Below is a small trained network, with its code and all its weights. Each question gives an input and a class and asks what happens when units are switched off, that is, made to give their printed mean instead of their output.

import numpy as np


def w(rows, s, z=0):
    codes = np.array(rows[::2]) - 128.0
    scale = np.full(codes.shape[1], s)
    scale[-1] = z or s
    return codes * scale


def norm(h):
    return h / np.sqrt((h * h).mean(-1, keepdims=True) + 1e-5)


def f(y):
    return np.maximum(y, 0)


def log_softmax(a):
    a = a - a.max(-1, keepdims=True)
    return a - np.log(np.exp(a).sum(-1, keepdims=True))


def net(x, mask):
    res = np.array(x, float).reshape(1, 3) / 4 @ E
    u = 0
    for l in range(2):
        y = f(norm(res) @ A[l][:, :-1].T + A[l][:, -1])
        res = res + np.where(mask[u : u + 8], y, B[l][:, -1]) @ B[l][:, :-1]
        u += 8
    return log_softmax(norm(res)[-1] @ U[:, :-1].T + U[:, -1])


A, B = {}, {}
E = w([
[131,96,133,89,118,118,254,169,117],'x0',
[182,69,130,145,95,51,116,156,103],'x1',
[137,172,231,150,72,107,145,112,104],'x2',
],0.0077)
A[0] = w([
[56,123,61,78,212,225,178,136,210,69],'L0N1',
[119,88,11,120,218,168,35,120,180,57],'L0N2',
[139,102,146,71,106,129,244,179,117,118],'L0N3',
[109,99,125,70,130,156,250,189,123,135],'L0N4',
[165,28,1,82,160,129,97,167,165,117],'L0N5',
[119,136,189,168,127,105,90,108,118,162],'L0N6',
[52,209,168,96,129,235,160,92,178,152],'L0N7',
[190,81,70,158,147,80,60,140,132,2],'L0N8',
],0.0068,0.0086)
B[0] = w([
[187,151,104,59,42,170,90,151,186,209],'L0N1',
[51,103,240,130,88,174,221,191,155,201],'L0N2',
[80,53,151,150,170,138,179,156,163,237],'L0N3',
[175,106,111,89,115,167,146,32,140,253],'L0N4',
[120,164,93,155,220,65,92,121,65,231],'L0N5',
[136,175,110,84,93,107,107,135,91,202],'L0N6',
[58,155,142,198,209,92,93,124,90,254],'L0N7',
[131,254,135,149,136,22,40,176,24,153],'L0N8',
],0.0085,0.0077)
A[1] = w([
[204,30,179,113,13,127,200,138,166,90],'L1N1',
[254,122,110,106,6,121,104,77,120,52],'L1N2',
[181,69,27,143,226,80,144,101,116,1],'L1N3',
[50,135,184,159,142,210,148,117,190,67],'L1N4',
[184,142,39,48,148,180,128,144,176,123],'L1N5',
[208,120,93,52,41,164,128,75,185,154],'L1N6',
[188,160,55,62,96,194,107,93,181,84],'L1N7',
[111,135,154,121,170,100,201,41,68,52],'L1N8',
],0.0094,0.0076)
B[1] = w([
[81,217,129,195,160,86,42,136,74,219],'L1N1',
[198,32,41,42,113,219,210,52,214,174],'L1N2',
[50,55,189,104,172,244,230,186,247,203],'L1N3',
[192,47,79,106,124,130,200,150,159,255],'L1N4',
[176,108,114,90,87,100,107,103,114,208],'L1N5',
[175,165,141,161,60,68,58,103,75,197],'L1N6',
[190,161,141,129,49,99,81,79,87,176],'L1N7',
[135,57,82,78,132,183,178,176,198,213],'L1N8',
],0.011,0.006)
U = w([
[90,4,135,83,172,236,251,196,243,133],'0',
[50,251,165,244,172,33,18,151,14,178],'1',
[242,98,83,44,26,106,93,31,99,1],'2',
],0.014,0.0024)

Each question gives the input, the list of numbers given to net, and the class t.
The units are the neurons (one row each of A and B). Each row of codes is followed by its name. A weight is (code - 128) times the scale printed after its matrix; where a second scale follows, it is the last column's (A, B and U).
mask holds one flag per neuron, layer by layer. A switched-off neuron (its flag False) gives its mean, the last column of its row in B, instead of its output. The means were averaged over made-up inputs and are rounded, as every weight is.
A unit's drop is (log p(t) with every unit on - log p(t) with that unit switched off) / (log p(t) with every unit on - log p(t) with every unit switched off).
most important unit: the unit with the biggest drop
k most important neurons: the k neurons with the biggest drops, biggest first
top k neurons in layer l: the k neurons of layer l with the biggest drops, biggest first
drop when u is switched off: that unit's drop, to one decimal
input [8,-3,-6], class 2: top 2 neurons in layer 0	(L0N1, L0N4)
input [-2,5,-7], class 1: most important unit	L0N8
input [7,2,4], class 1: 4 most important neurons	(L1N1, L0N7, L0N5, L0N3)
input [1,5,5], class 1: 2 most important neurons	(L1N1, L0N4)
input [2,0,0], class 2: 2 most important neurons	(L0N4, L0N7)
input [-7,1,-7], class 1: top 4 neurons in layer 0	(L0N5, L0N8, L0N4, L0N3)
input [1,-6,-2], class 2: top 2 neurons in layer 0	(L0N1, L0N3)
input [5,-5,-1], class 2: 2 most important neurons	(L0N1, L0N4)
input [4,0,-1], class 2: 2 most important neurons	(L0N4, L0N7)
input [3,7,2], class 1: 2 most important neurons	(L1N1, L0N5)
input [-1,1,1], class 2: drop when L0N7 is switched off	1.9
input [4,-6,-5], class 2: drop when L0N1 is switched off	1.2
input [6,-7,-8], class 2: drop when L0N1 is switched off	1.2
input [7,6,8], class 1: most important unit	L1N1
